Below are the code and all the weights of a small trained network. Each question names an input and a target symbol and asks about switching units off, where a switched-off unit gives its printed mean instead of its output.

import numpy as np


def w(rows, s, z=0):
    codes = np.array(rows[::2]) - 128.0
    scale = np.full(codes.shape[1], s)
    scale[-1] = z or s
    return codes * scale


def norm(h):
    return h / np.sqrt((h * h).mean(-1, keepdims=True) + 1e-5)


def f(y):
    return np.maximum(y, 0)


def softmax(a):
    e = np.exp(a - a.max(-1, keepdims=True))
    return e / e.sum(-1, keepdims=True)


def log_softmax(a):
    a = a - a.max(-1, keepdims=True)
    return a - np.log(np.exp(a).sum(-1, keepdims=True))


def net(x, mask):
    ids = ['βεημστ'.index(c) for c in x.split()]
    T = len(ids)
    res = E[ids] + P[:T]
    u = 0
    for l in range(2):
        q, k, v = (norm(res) @ M[l].T for M in (Q, K, V))
        z = softmax(np.where(np.tri(T) > 0, q @ k.T / 2**0.5, -1e9)) @ v
        res = res + np.where(mask[u], z, O[l][:, -1]) @ O[l][:, :-1]
        u += 1
        y = f(norm(res) @ A[l][:, :-1].T + A[l][:, -1])
        res = res + np.where(mask[u : u + 4], y, B[l][:, -1]) @ B[l][:, :-1]
        u += 4
    return log_softmax(norm(res)[-1] @ U[:, :-1].T + U[:, -1])


Q, K, V, O, A, B = {}, {}, {}, {}, {}, {}
E = w([
[110,130,40,148,96,121],'β',
[73,99,83,129,104,107],'ε',
[134,197,77,84,182,188],'η',
[167,167,73,137,236,124],'μ',
[106,68,91,64,92,89],'σ',
[100,3,12,18,155,119],'τ',
],0.02)
P = w([
[97,129,186,139,88,202],'0',
[129,115,10,155,56,196],'1',
[58,214,126,138,144,91],'2',
[138,131,122,174,81,165],'3',
[117,148,154,54,196,163],'4',
[76,214,99,106,55,70],'5',
[107,104,171,120,85,102],'6',
],0.012)
Q[0] = w([
[128,88,8,126,131,160],'L0H0',
[170,78,136,150,121,183],'L0H0',
],0.018)
K[0] = w([
[93,194,189,40,151,23],'L0H0',
[104,202,207,254,53,88],'L0H0',
],0.011)
V[0] = w([
[216,128,78,129,225,175],'L0H0',
[213,172,121,2,28,97],'L0H0',
],0.013)
O[0] = w([
[189,89,75,146,136,199,4],'L0H0',
[10,30,182,195,134,187,164],'L0H0',
],0.013,0.0021)
A[0] = w([
[169,63,235,44,161,132,192],'L0N0',
[178,45,136,229,100,110,38],'L0N1',
[170,171,115,138,2,148,170],'L0N2',
[122,112,220,39,222,91,2],'L0N3',
],0.009,0.0008)
B[0] = w([
[114,45,151,141,163,150,159],'L0N0',
[89,193,89,1,169,137,175],'L0N1',
[172,146,99,192,182,80,253],'L0N2',
[138,96,83,161,136,193,214],'L0N3',
],0.013,0.0031)
Q[1] = w([
[174,125,99,83,55,108],'L1H0',
[168,167,254,88,133,95],'L1H0',
],0.012)
K[1] = w([
[151,187,143,135,169,151],'L1H0',
[115,142,123,209,6,139],'L1H0',
],0.012)
V[1] = w([
[166,38,112,124,145,55],'L1H0',
[144,62,135,7,118,142],'L1H0',
],0.019)
O[1] = w([
[203,26,252,201,149,8,2],'L1H0',
[81,127,67,51,165,116,218],'L1H0',
],0.015,0.0024)
A[1] = w([
[79,131,122,110,186,187,148],'L1N0',
[167,145,9,131,127,151,252],'L1N1',
[121,222,155,47,59,37,93],'L1N2',
[51,132,182,50,19,123,179],'L1N3',
],0.011,0.0014)
B[1] = w([
[97,63,158,106,34,176,205],'L1N0',
[169,93,181,219,184,123,254],'L1N1',
[81,208,25,160,242,84,202],'L1N2',
[100,201,141,247,211,151,206],'L1N3',
],0.011,0.0097)
U = w([
[161,69,126,190,49,101,251],'β',
[118,169,75,132,113,51,115],'ε',
[120,90,32,124,48,174,101],'η',
[205,50,97,186,146,124,104],'μ',
[71,55,178,169,109,136,175],'σ',
[140,2,92,103,144,72,122],'τ',
],0.0083,0.0022)

Each question gives the input, a string of symbols that net reads in full, and the target symbol t.
The units are the heads (2 rows each of Q, K, V and O) and the neurons (one row each of A and B). Each row of codes is followed by its name. A weight is (code - 128) times the scale printed after its matrix; where a second scale follows, it is the last column's (O, A, B and U).
mask holds one flag per unit, layer by layer, with each layer's heads first. A switched-off unit (its flag False) gives its mean, the last column of its rows in O or B, instead of its output. The means were averaged over made-up inputs and are rounded, as every weight is.
A unit's drop is (log p(t) with every unit on - log p(t) with that unit switched off) / (log p(t) with every unit on - log p(t) with every unit switched off).
The circuit of an input: a set's keep is (log p(t) with only the set's units on - log p(t) with every unit switched off) / (log p(t) with every unit on - log p(t) with every unit switched off). Starting from all 10 units, units are removed one at a time, each time the one whose removal leaves the highest keep (on an exact tie, the one counted first), for as long as the keep stays at least 0.8.
units of the circuit, in order: the units of the circuit, biggest drop first
most important unit: the unit with the biggest drop
k most important neurons: the k neurons with the biggest drops, biggest first
top k neurons in layer l: the k neurons of layer l with the biggest drops, biggest first
drop of u: that unit's drop, to one decimal
input ε β β μ β β, target β: most important unit	L1H0
input ε ε η μ, target η: units of the circuit, in order	[L1H0 L0N2]
input ε η ε η ε, target η: 3 most important neurons	[L0N3 L0N2 L1N0]
input ε β τ μ ε, target τ: units of the circuit, in order	[L1H0 L1N3]
input β ε ε τ β η, target τ: units of the circuit, in order	[L1H0 L0H0 L1N3]
input β ε ε σ, target ε: top 3 neurons in layer 1	[L1N2 L1N1 L1N0]
input ε τ ε η ε ε η, target η: units of the circuit, in order	[L1N0 L1N3]
input η ε μ ε τ β μ, target τ: 2 most important neurons	[L1N3 L0N2]
input η ε τ ε η μ, target τ: top 2 neurons in layer 1	[L1N3 L1N2]
input β ε β ε, target β: top 2 neurons in layer 0	[L0N2 L0N1]
input η η ε η μ σ, target μ: drop of L0H0	0.9
input σ η ε σ, target ε: drop of L0N2	0.0
input σ η τ ε τ ε, target τ: drop of L1H0	1.0
input ε η η η τ σ τ, target σ: units of the circuit, in order	[L0H0]
input η η β, target η: drop of L1N1	-0.1
